Below is a small trained network, with its code and all its weights. Each question gives an input and a target symbol and asks what happens when units are switched off, that is, made to give their printed mean instead of their output.

import numpy as np


def w(rows, s, z=0):
    codes = np.array(rows[::2]) - 128.0
    scale = np.full(codes.shape[1], s)
    scale[-1] = z or s
    return codes * scale


def f(y):
    return y / 2 * (1 + np.tanh(0.7978845608 * (y + 0.044715 * y**3)))


def softmax(a):
    e = np.exp(a - a.max(-1, keepdims=True))
    return e / e.sum(-1, keepdims=True)


def log_softmax(a):
    a = a - a.max(-1, keepdims=True)
    return a - np.log(np.exp(a).sum(-1, keepdims=True))


def net(x, mask):
    ids = ['Ωαβγδηθλξ'.index(c) for c in x.split()]
    T = len(ids)
    res = E[ids] + P[:T]
    u = 0
    for l in range(3):
        r = res
        for j in range(2):
            rows = slice(4 * j, 4 * j + 4)
            q, k, v = (r @ M[l][rows].T for M in (Q, K, V))
            z = softmax(np.where(np.tri(T) > 0, q @ k.T / 4**0.5, -1e9)) @ v
            o = O[l][rows]
            res = res + np.where(mask[u + j], z, o[:, -1]) @ o[:, :-1]
        u += 2
        y = f(res @ A[l][:, :-1].T + A[l][:, -1])
        res = res + np.where(mask[u : u + 8], y, B[l][:, -1]) @ B[l][:, :-1]
        u += 8
    return log_softmax(res[-1] @ U[:, :-1].T + U[:, -1])


Q, K, V, O, A, B = {}, {}, {}, {}, {}, {}
E = w([
[95,132,105,132],'Ω',
[156,161,119,102],'α',
[99,117,81,135],'β',
[116,106,140,94],'γ',
[151,139,183,73],'δ',
[104,101,62,141],'η',
[88,103,3,178],'θ',
[28,112,77,153],'λ',
[64,197,161,154],'ξ',
],0.011)
P = w([
[157,110,225,201],'0',
[111,190,77,92],'1',
[167,179,203,163],'2',
[125,80,54,72],'3',
[253,174,132,185],'4',
[63,135,97,106],'5',
],0.012)
Q[0] = w([
[156,172,121,235],'L0H1',
[195,174,165,255],'L0H1',
[124,34,109,71],'L0H1',
[196,162,84,163],'L0H1',
[124,220,87,48],'L0H2',
[71,124,218,70],'L0H2',
[102,114,63,126],'L0H2',
[140,142,145,188],'L0H2',
],0.0088)
K[0] = w([
[144,76,59,84],'L0H1',
[168,71,65,1],'L0H1',
[182,110,177,216],'L0H1',
[148,37,126,110],'L0H1',
[75,86,82,52],'L0H2',
[147,196,101,72],'L0H2',
[60,59,157,57],'L0H2',
[140,162,112,232],'L0H2',
],0.0083)
V[0] = w([
[19,138,161,191],'L0H1',
[118,206,115,135],'L0H1',
[121,62,58,186],'L0H1',
[143,99,203,43],'L0H1',
[1,104,93,182],'L0H2',
[218,116,197,83],'L0H2',
[115,153,138,172],'L0H2',
[95,95,99,41],'L0H2',
],0.0085)
O[0] = w([
[150,152,221,104,254],'L0H1',
[210,156,126,98,185],'L0H1',
[142,2,145,141,113],'L0H1',
[37,170,18,111,61],'L0H1',
[134,113,194,104,219],'L0H2',
[95,137,79,177,48],'L0H2',
[151,155,207,155,179],'L0H2',
[93,47,66,57,71],'L0H2',
],0.0066,0.0046)
A[0] = w([
[108,79,187,155,196],'L0N1',
[173,154,151,130,39],'L0N2',
[14,108,96,11,191],'L0N3',
[83,116,203,106,161],'L0N4',
[175,143,167,107,73],'L0N5',
[152,71,20,175,212],'L0N6',
[194,48,171,254,203],'L0N7',
[56,141,118,87,2],'L0N8',
],0.0075,0.0022)
B[0] = w([
[144,90,192,72,181],'L0N1',
[157,133,117,144,162],'L0N2',
[92,67,138,97,196],'L0N3',
[175,46,212,79,197],'L0N4',
[149,126,92,190,176],'L0N5',
[107,190,163,119,134],'L0N6',
[116,90,254,138,253],'L0N7',
[190,45,134,140,125],'L0N8',
],0.0071,0.0058)
Q[1] = w([
[84,99,168,132],'L1H1',
[126,102,106,208],'L1H1',
[128,45,148,209],'L1H1',
[106,190,127,107],'L1H1',
[179,205,159,164],'L1H2',
[125,119,113,136],'L1H2',
[131,84,1,80],'L1H2',
[125,125,129,149],'L1H2',
],0.0086)
K[1] = w([
[85,129,112,68],'L1H1',
[171,182,208,125],'L1H1',
[144,155,133,254],'L1H1',
[85,73,160,93],'L1H1',
[170,134,111,175],'L1H2',
[98,101,192,115],'L1H2',
[153,185,180,210],'L1H2',
[58,168,161,187],'L1H2',
],0.0056)
V[1] = w([
[236,230,165,116],'L1H1',
[157,251,147,156],'L1H1',
[85,189,141,83],'L1H1',
[153,165,253,66],'L1H1',
[107,134,90,109],'L1H2',
[175,98,175,154],'L1H2',
[122,235,134,238],'L1H2',
[31,21,75,61],'L1H2',
],0.0063)
O[1] = w([
[119,205,202,126,182],'L1H1',
[111,139,120,146,152],'L1H1',
[128,101,179,85,133],'L1H1',
[123,217,112,107,254],'L1H1',
[151,58,135,152,92],'L1H2',
[80,110,100,102,175],'L1H2',
[57,113,93,193,128],'L1H2',
[120,123,134,3,70],'L1H2',
],0.0061,0.015)
A[1] = w([
[160,104,75,133,29],'L1N1',
[173,108,82,131,2],'L1N2',
[130,176,153,132,71],'L1N3',
[164,174,145,254,62],'L1N4',
[156,170,118,73,254],'L1N5',
[103,138,159,149,193],'L1N6',
[118,90,107,6,189],'L1N7',
[142,126,163,45,187],'L1N8',
],0.0083,0.0027)
B[1] = w([
[172,78,212,134,121],'L1N1',
[205,54,150,86,119],'L1N2',
[203,91,150,158,201],'L1N3',
[137,157,122,188,246],'L1N4',
[81,211,72,113,175],'L1N5',
[70,93,168,133,190],'L1N6',
[159,154,1,177,166],'L1N7',
[79,97,104,117,187],'L1N8',
],0.0057,0.012)
Q[2] = w([
[156,64,221,126],'L2H1',
[201,99,94,146],'L2H1',
[165,84,59,148],'L2H1',
[120,68,195,253],'L2H1',
[137,150,147,150],'L2H2',
[136,56,184,138],'L2H2',
[151,110,104,63],'L2H2',
[202,59,121,17],'L2H2',
],0.0063)
K[2] = w([
[255,147,116,44],'L2H1',
[209,158,128,179],'L2H1',
[10,45,9,230],'L2H1',
[208,211,119,106],'L2H1',
[81,170,170,146],'L2H2',
[95,127,148,166],'L2H2',
[29,128,119,39],'L2H2',
[13,194,116,170],'L2H2',
],0.0053)
V[2] = w([
[34,164,94,171],'L2H1',
[148,162,93,96],'L2H1',
[101,116,71,59],'L2H1',
[168,224,129,148],'L2H1',
[2,123,107,214],'L2H2',
[97,130,98,67],'L2H2',
[107,231,225,237],'L2H2',
[51,61,124,7],'L2H2',
],0.0063)
O[2] = w([
[181,167,72,108,136],'L2H1',
[110,114,253,123,107],'L2H1',
[136,186,199,155,65],'L2H1',
[124,142,135,176,169],'L2H1',
[80,187,127,62,148],'L2H2',
[104,134,200,192,93],'L2H2',
[163,138,73,68,255],'L2H2',
[97,181,50,94,60],'L2H2',
],0.0058,0.033)
A[2] = w([
[96,170,57,158,90],'L2N1',
[239,105,106,180,17],'L2N2',
[95,254,118,161,145],'L2N3',
[169,23,134,96,138],'L2N4',
[172,170,48,144,135],'L2N5',
[162,182,130,112,220],'L2N6',
[97,145,175,78,197],'L2N7',
[139,121,97,144,5],'L2N8',
],0.0089,0.0019)
B[2] = w([
[151,103,107,88,196],'L2N1',
[87,146,253,177,209],'L2N2',
[57,20,84,172,216],'L2N3',
[105,51,49,102,154],'L2N4',
[36,87,138,121,254],'L2N5',
[52,130,99,164,221],'L2N6',
[89,193,96,5,152],'L2N7',
[108,92,201,37,132],'L2N8',
],0.0056,0.011)
U = w([
[173,144,133,155,171],'Ω',
[125,68,112,194,49],'α',
[168,130,133,135,45],'β',
[103,147,91,124,253],'γ',
[72,86,53,142,151],'δ',
[180,115,126,121,168],'η',
[180,2,154,138,82],'θ',
[112,178,154,61,50],'λ',
[116,122,175,209,139],'ξ',
],0.0087,0.0031)

Each question gives the input, a string of symbols that net reads in full, and the target symbol t.
The units are the heads (4 rows each of Q, K, V and O) and the neurons (one row each of A and B). Each row of codes is followed by its name. A weight is (code - 128) times the scale printed after its matrix; where a second scale follows, it is the last column's (O, A, B and U).
mask holds one flag per unit, layer by layer, with each layer's heads first. A switched-off unit (its flag False) gives its mean, the last column of its rows in O or B, instead of its output. The means were averaged over made-up inputs and are rounded, as every weight is.
A unit's drop is (log p(t) with every unit on - log p(t) with that unit switched off) / (log p(t) with every unit on - log p(t) with every unit switched off).
The circuit of an input: a set's keep is (log p(t) with only the set's units on - log p(t) with every unit switched off) / (log p(t) with every unit on - log p(t) with every unit switched off). Starting from the 12 units with the biggest drops (on a tie, the unit counted first), units are removed one at a time, each time the one whose removal leaves the highest keep (on an exact tie, the one counted first), for as long as the keep stays at least 0.8.
circuit, biggest first: the units of the circuit, biggest drop first
top k neurons: the k neurons with the biggest drops, biggest first
top k neurons in layer l: the k neurons of layer l with the biggest drops, biggest first
drop when u is switched off: that unit's drop, to one decimal
input λ δ λ, target δ: circuit, biggest first => [L0H1 L0N7 L2N3 L2H2]
input ξ Ω θ θ δ, target θ: circuit, biggest first => [L0H1 L0N7]
input ξ ξ Ω, target ξ: top 2 neurons => [L2N2 L1N4]
input λ η λ δ, target δ: circuit, biggest first => [L0H2 L1N7 L0N7]
input γ ξ ξ λ α, target λ: top 3 neurons => [L0N7 L0N3 L2N7]
input Ω ξ α λ θ, target λ: top 2 neurons => [L0N7 L0N3]
input ξ δ β, target δ: top 3 neurons => [L0N7 L2N3 L2N5]
input β λ Ω, target λ: top neuron => [L2N7]
input γ δ ξ, target δ: top 2 neurons => [L2N3 L0N7]
input δ α Ω θ η, target θ: top 3 neurons => [L0N7 L2N4 L1N5]
input Ω θ ξ α, target δ: top 2 neurons in layer 0 => [L0N7 L0N4]
input λ ξ δ, target ξ: top 2 neurons => [L1N3 L2N2]
input η λ δ, target λ: top 2 neurons => [L2N7 L1N4]
input γ θ Ω, target θ: top neuron => [L0N7]
input λ δ δ, target δ: top 2 neurons => [L2N3 L0N7]
input δ β ξ δ λ, target δ: top 2 neurons => [L2N3 L0N4]
input ξ θ λ θ θ, target θ: top 3 neurons => [L0N7 L2N4 L1N3]
input ξ δ λ ξ Ω, target ξ: top 2 neurons => [L2N2 L1N8]
input Ω θ η, target θ: top 2 neurons in layer 0 => [L0N7 L0N1]
input ξ ξ γ, target ξ: top 2 neurons in layer 0 => [L0N3 L0N5]
input θ Ω γ δ Ω, target δ: drop when L0N4 is switched off => 0.1
input λ ξ η λ θ, target λ: top 2 neurons in layer 1 => [L1N5 L1N4]
input β ξ β, target ξ: drop when L2N7 is switched off => 0.0
input ξ δ θ, target δ: drop when L0N7 is switched off => 0.2
input ξ γ α λ λ, target λ: drop when L1H2 is switched off => 1.2
